Here is a tiny trained network, its code and every weight. The questions are about switching its units off for an input and a class, where a switched-off unit gives its printed mean instead of its output.

import numpy as np


def w(rows, s, z=0):
    codes = np.array(rows[::2]) - 128.0
    scale = np.full(codes.shape[1], s)
    scale[-1] = z or s
    return codes * scale


def norm(h):
    return h / np.sqrt((h * h).mean(-1, keepdims=True) + 1e-5)


def f(y):
    return np.maximum(y, 0)


def log_softmax(a):
    a = a - a.max(-1, keepdims=True)
    return a - np.log(np.exp(a).sum(-1, keepdims=True))


def net(x, mask):
    res = np.array(x, float).reshape(1, 4) / 4 @ E
    u = 0
    for l in range(2):
        y = f(norm(res) @ A[l][:, :-1].T + A[l][:, -1])
        res = res + np.where(mask[u : u + 8], y, B[l][:, -1]) @ B[l][:, :-1]
        u += 8
    return log_softmax(norm(res)[-1] @ U[:, :-1].T + U[:, -1])


A, B = {}, {}
E = w([
[88,1,112,81,49,117,120,181,207,180,151],'x0',
[127,111,212,48,152,115,125,10,218,24,150],'x1',
[97,145,37,189,113,213,127,166,182,18,180],'x2',
[193,81,52,92,175,133,195,94,90,148,216],'x3',
],0.0089)
A[0] = w([
[148,147,228,85,87,19,210,89,52,222,131,1],'L0N0',
[49,126,169,107,101,130,148,101,94,142,112,63],'L0N1',
[254,31,74,127,236,76,157,94,52,130,248,10],'L0N2',
[86,179,218,124,144,127,102,184,127,143,89,91],'L0N3',
[136,174,151,143,202,121,169,205,131,149,126,126],'L0N4',
[205,187,165,177,150,179,172,70,62,95,110,9],'L0N5',
[84,107,138,112,93,180,97,43,145,83,134,107],'L0N6',
[122,133,93,134,75,196,106,179,103,142,140,129],'L0N7',
],0.0078,0.0068)
B[0] = w([
[161,61,20,115,214,112,39,80,144,115,9,238],'L0N0',
[200,96,69,187,143,174,153,86,189,109,128,146],'L0N1',
[93,169,137,97,166,225,215,127,194,196,119,253],'L0N2',
[153,189,107,120,196,103,190,149,184,191,146,207],'L0N3',
[78,159,129,77,86,152,57,77,59,108,183,186],'L0N4',
[19,155,101,197,254,2,114,134,76,98,215,197],'L0N5',
[177,184,90,90,74,142,84,142,24,200,183,193],'L0N6',
[200,139,145,69,155,121,76,56,106,135,164,214],'L0N7',
],0.0074,0.0062)
A[1] = w([
[73,199,190,171,105,112,63,171,201,124,33,47],'L1N0',
[112,3,146,107,62,101,154,184,128,128,135,75],'L1N1',
[84,32,130,110,101,131,162,205,180,155,165,128],'L1N2',
[110,152,40,103,168,143,76,133,124,186,156,254],'L1N3',
[131,59,137,125,129,126,128,114,185,155,107,81],'L1N4',
[109,126,32,183,119,210,137,164,164,1,169,28],'L1N5',
[121,120,186,50,183,121,123,40,198,43,160,77],'L1N6',
[147,119,62,201,127,149,150,226,36,196,99,23],'L1N7',
],0.0097,0.0033)
B[1] = w([
[148,87,71,90,182,200,229,98,143,144,184,171],'L1N0',
[105,199,114,173,193,125,90,75,59,67,139,162],'L1N1',
[114,201,169,174,187,110,198,118,73,97,112,178],'L1N2',
[132,97,169,163,95,120,108,206,203,61,138,247],'L1N3',
[129,192,85,157,184,113,80,136,120,120,155,162],'L1N4',
[161,76,123,80,185,60,89,83,119,213,24,178],'L1N5',
[105,114,134,154,6,145,126,173,80,151,124,189],'L1N6',
[106,125,160,70,25,133,145,36,96,132,134,185],'L1N7',
],0.012,0.014)
U = w([
[160,80,108,106,163,80,77,111,124,175,45,251],'0',
[95,190,139,190,173,101,130,128,66,83,151,221],'1',
[126,130,157,107,1,154,107,126,88,146,147,155],'2',
[137,131,101,98,163,208,219,130,175,177,160,9],'3',
[137,116,144,179,130,131,88,231,195,95,153,63],'4',
],0.019,0.0015)

Each question gives the input, the list of numbers given to net, and the class t.
The units are the neurons (one row each of A and B). Each row of codes is followed by its name. A weight is (code - 128) times the scale printed after its matrix; where a second scale follows, it is the last column's (A, B and U).
mask holds one flag per neuron, layer by layer. A switched-off neuron (its flag False) gives its mean, the last column of its row in B, instead of its output. The means were averaged over made-up inputs and are rounded, as every weight is.
A unit's drop is (log p(t) with every unit on - log p(t) with that unit switched off) / (log p(t) with every unit on - log p(t) with every unit switched off).
The circuit of an input: a set's keep is (log p(t) with only the set's units on - log p(t) with every unit switched off) / (log p(t) with every unit on - log p(t) with every unit switched off). Starting from the 12 units with the biggest drops (on a tie, the unit counted first), units are removed one at a time, each time the one whose removal leaves the highest keep (on an exact tie, the one counted first), for as long as the keep stays at least 0.8.
units of the circuit, in order: the units of the circuit, biggest drop first
top k neurons: the k neurons with the biggest drops, biggest first
k most important neurons of layer l: the k neurons of layer l with the biggest drops, biggest first
input [8,-7,1,-6], class 1: units of the circuit, in order : [L1N2]
input [8,1,4,-8], class 1: top 3 neurons : [L1N1; L1N2; L0N2]
input [0,3,6,-6], class 0: top 2 neurons : [L1N5; L0N2]
input [-6,-2,-6,7], class 3: top 2 neurons : [L0N2; L1N5]
input [-7,2,-8,-4], class 0: 3 most important neurons of layer 1 : [L1N2; L1N1; L1N4]
input [-6,8,-7,1], class 2: top 3 neurons : [L1N6; L1N5; L1N2]
input [8,6,-4,8], class 1: top 4 neurons : [L1N2; L1N1; L1N4; L1N0]
input [-1,2,-4,6], class 3: top 2 neurons : [L0N2; L1N5]
input [-5,4,0,6], class 3: 3 most important neurons of layer 1 : [L1N1; L1N2; L1N4]
input [-1,1,3,-2], class 4: top 3 neurons : [L0N6; L1N7; L1N3]
input [5,3,1,-6], class 3: top 2 neurons : [L1N0; L0N3]
input [0,-4,-3,-4], class 2: 2 most important neurons of layer 1 : [L1N7; L1N5]
input [4,-6,1,-1], class 2: top 2 neurons : [L1N7; L0N7]
input [7,3,8,8], class 0: top 3 neurons : [L1N5; L1N0; L0N3]
input [-5,3,8,8], class 0: 2 most important neurons of layer 1 : [L1N5; L1N0]
input [-1,4,1,2], class 2: units of the circuit, in order : [L1N6]
input [8,8,-2,-5], class 1: 4 most important neurons of layer 1 : [L1N1; L1N2; L1N4; L1N7]
input [-1,3,2,1], class 4: units of the circuit, in order : [L0N6; L1N3]
input [6,7,-2,6], class 2: 3 most important neurons of layer 0 : [L0N6; L0N2; L0N5]
input [6,-3,-1,-7], class 3: most important neuron of layer 0 : [L0N3]
